Below is a small trained network, with its code and all its weights. Each question gives an input and a target symbol and asks what happens when units are switched off, that is, made to give their printed mean instead of their output.

import numpy as np


def w(rows, s, z=0):
    codes = np.array(rows[::2]) - 128.0
    scale = np.full(codes.shape[1], s)
    scale[-1] = z or s
    return codes * scale


def f(y):
    return y / 2 * (1 + np.tanh(0.7978845608 * (y + 0.044715 * y**3)))


def softmax(a):
    e = np.exp(a - a.max(-1, keepdims=True))
    return e / e.sum(-1, keepdims=True)


def log_softmax(a):
    a = a - a.max(-1, keepdims=True)
    return a - np.log(np.exp(a).sum(-1, keepdims=True))


def net(x, mask):
    ids = ['ΓΔΘΞΠΩαβεζηλμστψ'.index(c) for c in x.split()]
    T = len(ids)
    res = E[ids] + P[:T]
    q, k, v = (res @ M[0].T for M in (Q, K, V))
    z = softmax(np.where(np.tri(T) > 0, q @ k.T / 2**0.5, -1e9)) @ v
    res = res + np.where(mask[0], z, O[0][:, -1]) @ O[0][:, :-1]
    y = f(res @ A[0][:, :-1].T + A[0][:, -1])
    res = res + np.where(mask[1:9], y, B[0][:, -1]) @ B[0][:, :-1]
    return log_softmax(res[-1] @ U[:, :-1].T + U[:, -1])


Q, K, V, O, A, B = {}, {}, {}, {}, {}, {}
E = w([
[208,45,145,125,139,165,125,197,120,135,145],'Γ',
[153,57,150,143,145,159,143,197,91,132,129],'Δ',
[188,156,143,79,142,103,86,43,85,114,130],'Θ',
[117,156,136,190,163,127,144,120,94,88,147],'Ξ',
[133,141,144,108,136,126,150,89,59,122,155],'Π',
[160,66,117,151,173,134,85,183,120,105,98],'Ω',
[142,98,111,135,188,106,43,105,118,106,73],'α',
[160,158,103,38,152,142,68,87,58,139,137],'β',
[85,112,120,125,172,129,151,148,56,94,99],'ε',
[250,110,161,107,153,138,84,63,119,161,174],'ζ',
[200,145,156,178,177,130,23,93,181,94,163],'η',
[198,212,159,180,175,121,127,161,93,36,158],'λ',
[43,68,138,97,95,162,107,121,107,196,189],'μ',
[163,153,211,144,108,121,41,139,115,171,175],'σ',
[109,88,234,143,90,105,179,112,107,64,148],'τ',
[185,152,187,131,100,92,7,237,141,80,110],'ψ',
],0.019)
P = w([
[82,108,136,244,163,103,95,111,54,159,58],'0',
[128,89,132,101,139,171,111,109,80,111,161],'1',
[131,82,158,109,117,173,98,128,99,115,178],'2',
[111,106,148,126,125,163,103,139,108,97,163],'3',
[115,116,151,117,134,159,112,126,107,86,165],'4',
[104,103,150,120,123,165,109,129,108,93,168],'5',
[95,120,147,124,135,156,100,120,115,83,169],'6',
[103,96,150,118,126,166,102,132,115,97,173],'7',
[107,102,155,132,126,172,109,137,121,95,178],'8',
[108,98,164,125,127,168,112,134,116,98,174],'9',
[119,95,157,116,125,170,105,122,117,100,179],'10',
[109,88,163,135,140,160,93,144,128,93,161],'11',
[104,97,158,135,144,163,98,143,120,85,159],'12',
],0.011)
Q[0] = w([
[168,151,87,135,92,128,179,137,164,137,86],'head 1',
[158,162,1,163,49,86,187,111,155,187,103],'head 1',
],0.0079)
K[0] = w([
[92,119,106,6,179,211,157,131,192,83,198],'head 1',
[140,127,129,30,159,237,146,110,223,2,242],'head 1',
],0.0064)
V[0] = w([
[3,12,137,52,108,124,183,190,84,161,85],'head 1',
[53,148,135,180,126,8,222,19,125,70,134],'head 1',
],0.0056)
O[0] = w([
[155,67,46,152,81,1,115,17,84,90,167,116],'head 1',
[150,131,114,201,11,250,128,108,112,126,105,10],'head 1',
],0.014,0.0013)
A[0] = w([
[98,139,172,71,218,73,150,176,171,159,160,109],'neuron 1',
[119,71,146,83,129,179,129,132,126,132,224,216],'neuron 2',
[115,133,178,156,95,87,128,165,156,125,127,135],'neuron 3',
[254,149,128,75,85,95,92,127,252,100,62,141],'neuron 4',
[143,121,79,123,136,2,160,129,157,148,160,53],'neuron 5',
[160,109,31,159,50,95,128,114,111,102,146,3],'neuron 6',
[144,190,124,127,74,212,176,125,166,178,25,30],'neuron 7',
[116,195,139,72,151,149,201,145,240,171,63,93],'neuron 8',
],0.0081,0.0077)
B[0] = w([
[160,127,144,136,51,146,192,86,172,166,81,250],'neuron 1',
[74,184,104,157,155,87,89,94,113,99,98,237],'neuron 2',
[153,69,79,72,130,121,90,71,131,109,65,141],'neuron 3',
[127,78,64,48,121,189,141,154,146,93,96,149],'neuron 4',
[162,191,109,162,96,160,137,235,145,177,241,186],'neuron 5',
[67,170,206,10,163,129,189,124,151,129,150,189],'neuron 6',
[149,126,108,170,162,93,230,99,212,57,135,163],'neuron 7',
[172,6,89,97,115,77,1,86,78,174,203,176],'neuron 8',
],0.0096,0.014)
U = w([
[163,134,60,153,49,100,166,160,164,203,139,117],'Γ',
[140,81,84,160,142,72,70,166,72,116,163,107],'Δ',
[150,168,189,105,204,168,132,180,119,109,145,142],'Θ',
[137,136,55,167,88,151,163,111,168,119,122,68],'Ξ',
[178,73,59,193,45,129,72,127,13,150,132,116],'Π',
[153,83,43,180,160,1,67,93,93,85,76,142],'Ω',
[119,169,119,120,194,114,46,171,46,122,100,151],'α',
[105,120,98,97,209,90,143,155,76,111,72,234],'β',
[118,71,179,131,114,70,116,91,121,70,140,129],'ε',
[128,146,233,130,111,149,46,172,102,185,162,142],'ζ',
[182,58,96,121,147,175,132,86,102,192,175,106],'η',
[123,89,107,126,211,139,109,106,183,103,174,73],'λ',
[48,134,134,94,140,158,109,168,166,165,199,146],'μ',
[104,155,176,76,105,127,91,203,149,127,108,254],'σ',
[147,104,146,113,42,213,158,137,79,174,168,59],'τ',
[144,128,137,98,143,90,177,108,173,153,60,56],'ψ',
],0.0059,0.0058)

Each question gives the input, a string of symbols that net reads in full, and the target symbol t.
The units are the heads (2 rows each of Q, K, V and O) and the neurons (one row each of A and B). Each row of codes is followed by its name. A weight is (code - 128) times the scale printed after its matrix; where a second scale follows, it is the last column's (O, A, B and U).
mask holds one flag per unit, heads first, then neurons. A switched-off unit (its flag False) gives its mean, the last column of its rows in O or B, instead of its output. The means were averaged over made-up inputs and are rounded, as every weight is.
A unit's drop is (log p(t) with every unit on - log p(t) with that unit switched off) / (log p(t) with every unit on - log p(t) with every unit switched off).
The circuit of an input: a set's keep is (log p(t) with only the set's units on - log p(t) with every unit switched off) / (log p(t) with every unit on - log p(t) with every unit switched off). Starting from all 9 units, units are removed one at a time, each time the one whose removal leaves the highest keep (on an exact tie, the one counted first), for as long as the keep stays at least 0.8.
circuit, biggest first: the units of the circuit, biggest drop first
unit that matters most: the unit with the biggest drop
top k neurons: the k neurons with the biggest drops, biggest first
drop when u is switched off: that unit's drop, to one decimal
input ζ σ λ τ β, target ζ: circuit, biggest first	[head 1; neuron 8]
input ζ Γ σ ψ σ ε λ Π, target ζ: top 3 neurons	[neuron 8; neuron 7; neuron 4]
input μ τ ζ Γ Δ β, target μ: circuit, biggest first	[neuron 6; head 1; neuron 5; neuron 1]
input ε Γ β σ λ, target ε: circuit, biggest first	[head 1; neuron 6]
input ψ τ μ ε λ τ η Ω Γ ψ η ε λ, target ψ: circuit, biggest first	[head 1; neuron 1]
input μ λ ε ε ψ β ε Θ ψ τ ε Ξ, target μ: top 2 neurons	[neuron 6; neuron 5]
input λ Ξ β, target λ: circuit, biggest first	[neuron 7; head 1; neuron 8; neuron 1]
input Γ Γ τ Θ Γ σ β σ α Γ μ ψ, target Γ: circuit, biggest first	[head 1; neuron 1; neuron 5]
input ε Γ ζ Δ σ α ζ α Γ β ψ ψ σ, target ε: top neuron	[neuron 6]
input Ξ Θ Δ Ξ Π η Θ ε Θ Ξ β β η, target Ξ: circuit, biggest first	[head 1; neuron 7]
input Π Γ μ Ω, target Π: top 2 neurons	[neuron 6; neuron 7]
input ε ζ Θ ζ Γ ψ α Ξ ε μ, target ε: top 3 neurons	[neuron 6; neuron 5; neuron 2]
input Γ ε ζ λ τ μ Γ Π Δ λ λ, target Γ: top 3 neurons	[neuron 5; neuron 1; neuron 6]
input η Γ ψ Θ Θ η Γ Γ μ α ζ ε, target η: circuit, biggest first	[neuron 8; head 1; neuron 1; neuron 7]
input λ μ λ β Π ψ ζ ε Ξ, target λ: top 2 neurons	[neuron 7; neuron 8]
input μ Γ Ξ Π, target μ: unit that matters most	neuron 6
input η Π μ Δ τ α, target η: top 4 neurons	[neuron 8; neuron 1; neuron 7; neuron 6]
input λ Γ Ξ Π, target λ: top 4 neurons	[neuron 7; neuron 8; neuron 1; neuron 5]
input λ λ η α β λ Ξ λ Γ Ω, target λ: circuit, biggest first	[neuron 7; head 1; neuron 8; neuron 5]
input η μ Γ Ξ ψ ε ψ Θ ζ Ω, target η: top 2 neurons	[neuron 8; neuron 1]
input Ξ ψ ψ α β μ Δ λ Ξ Π, target Ξ: top 3 neurons	[neuron 7; neuron 6; neuron 8]
input λ η Ξ λ Ξ μ ζ ε, target λ: top 2 neurons	[neuron 7; neuron 8]
input μ ε Π ζ Ξ ε η η β ε Π α σ, target μ: top 4 neurons	[neuron 6; neuron 5; neuron 1; neuron 8]
input ε Ω μ β Γ Π Γ, target ε: drop when neuron 5 is switched off	0.3
input Δ Π α Δ, target Δ: drop when neuron 2 is switched off	0.0
input ε σ σ, target ε: drop when neuron 5 is switched off	0.4
